Below are the code and all the weights of a small trained network. Each question names an input and a class and asks about switching units off, where a switched-off unit gives its printed mean instead of its output.

import numpy as np


def w(rows, s, z=0):
    codes = np.array(rows[::2]) - 128.0
    scale = np.full(codes.shape[1], s)
    scale[-1] = z or s
    return codes * scale


def norm(h):
    return h / np.sqrt((h * h).mean(-1, keepdims=True) + 1e-5)


def f(y):
    return np.maximum(y, 0)


def log_softmax(a):
    a = a - a.max(-1, keepdims=True)
    return a - np.log(np.exp(a).sum(-1, keepdims=True))


def net(x, mask):
    res = np.array(x, float).reshape(1, 8) / 4 @ E
    u = 0
    for l in range(3):
        y = f(norm(res) @ A[l][:, :-1].T + A[l][:, -1])
        res = res + np.where(mask[u : u + 8], y, B[l][:, -1]) @ B[l][:, :-1]
        u += 8
    return log_softmax(norm(res)[-1] @ U[:, :-1].T + U[:, -1])


A, B = {}, {}
E = w([
[146,120,143],'x0',
[200,97,4],'x1',
[129,125,131],'x2',
[251,175,155],'x3',
[160,93,149],'x4',
[120,138,123],'x5',
[61,35,134],'x6',
[190,74,172],'x7',
],0.0036)
A[0] = w([
[27,158,171,118],'L0N1',
[39,172,195,118],'L0N2',
[89,109,203,213],'L0N3',
[195,90,108,68],'L0N4',
[184,147,78,140],'L0N5',
[83,11,19,254],'L0N6',
[129,254,172,230],'L0N7',
[167,148,201,160],'L0N8',
],0.0089,0.0021)
B[0] = w([
[130,71,114,196],'L0N1',
[223,49,130,198],'L0N2',
[62,91,39,192],'L0N3',
[150,175,125,174],'L0N4',
[192,144,178,184],'L0N5',
[46,229,254,254],'L0N6',
[136,86,194,206],'L0N7',
[57,70,169,179],'L0N8',
],0.0056,0.0066)
A[1] = w([
[35,132,119,6],'L1N1',
[98,216,126,168],'L1N2',
[62,205,120,147],'L1N3',
[180,156,87,119],'L1N4',
[177,175,109,206],'L1N5',
[75,254,111,184],'L1N6',
[210,177,69,105],'L1N7',
[205,160,94,102],'L1N8',
],0.0077,0.0025)
B[1] = w([
[109,103,129,185],'L1N1',
[174,149,191,221],'L1N2',
[230,73,133,219],'L1N3',
[132,240,99,167],'L1N4',
[91,195,176,208],'L1N5',
[255,109,181,252],'L1N6',
[108,216,111,191],'L1N7',
[72,174,80,186],'L1N8',
],0.0061,0.0032)
A[2] = w([
[250,100,41,2],'L2N1',
[134,53,231,123],'L2N2',
[60,37,97,174],'L2N3',
[111,205,92,60],'L2N4',
[2,132,150,107],'L2N5',
[27,53,127,146],'L2N6',
[114,50,45,242],'L2N7',
[127,155,155,164],'L2N8',
],0.0076,0.0019)
B[2] = w([
[102,163,90,131],'L2N1',
[111,49,126,254],'L2N2',
[167,139,15,193],'L2N3',
[197,194,93,144],'L2N4',
[81,179,103,171],'L2N5',
[196,220,2,202],'L2N6',
[215,79,83,163],'L2N7',
[166,191,100,165],'L2N8',
],0.0044,0.0071)
U = w([
[243,74,32,242],'0',
[82,178,253,253],'1',
[230,213,191,164],'2',
[201,252,99,3],'3',
[60,138,9,107],'4',
],0.0056,0.0026)

Each question gives the input, the list of numbers given to net, and the class t.
The units are the neurons (one row each of A and B). Each row of codes is followed by its name. A weight is (code - 128) times the scale printed after its matrix; where a second scale follows, it is the last column's (A, B and U).
mask holds one flag per neuron, layer by layer. A switched-off neuron (its flag False) gives its mean, the last column of its row in B, instead of its output. The means were averaged over made-up inputs and are rounded, as every weight is.
A unit's drop is (log p(t) with every unit on - log p(t) with that unit switched off) / (log p(t) with every unit on - log p(t) with every unit switched off).
The circuit of an input: a set's keep is (log p(t) with only the set's units on - log p(t) with every unit switched off) / (log p(t) with every unit on - log p(t) with every unit switched off). Starting from the 12 units with the biggest drops (on a tie, the unit counted first), units are removed one at a time, each time the one whose removal leaves the highest keep (on an exact tie, the one counted first), for as long as the keep stays at least 0.8.
circuit, biggest first: the units of the circuit, biggest drop first
k most important neurons: the k neurons with the biggest drops, biggest first
top k neurons in layer l: the k neurons of layer l with the biggest drops, biggest first
drop of u: that unit's drop, to one decimal
input [0,-5,3,0,3,5,4,-3], class 4: circuit, biggest first	(L0N3)
input [-2,-4,4,-3,-2,4,-4,-4], class 0: circuit, biggest first	(L0N6, L0N2)
input [-6,-1,-8,0,5,1,8,1], class 4: top 2 neurons in layer 1	(L1N5, L1N1)
input [-5,-2,7,-5,6,-2,0,0], class 0: circuit, biggest first	(L0N3, L0N2)
input [5,-5,7,-1,-2,4,-3,4], class 0: circuit, biggest first	(L0N6, L0N3)
input [-4,-7,-8,-3,1,-3,-7,-1], class 0: 2 most important neurons	(L0N6, L0N2)
input [-2,-5,8,-2,-8,-8,3,7], class 4: 2 most important neurons	(L0N3, L1N6)
input [0,-8,-2,-3,-6,0,3,8], class 4: 2 most important neurons	(L0N3, L1N6)
input [3,-3,-6,5,0,6,3,4], class 0: drop of L0N6	1.7
input [-6,2,-3,0,7,3,3,4], class 1: drop of L2N6	0.2
input [4,8,3,-3,-4,-8,2,0], class 1: drop of L2N1	0.0
input [-5,6,-4,0,5,-4,1,-5], class 1: drop of L2N6	0.1
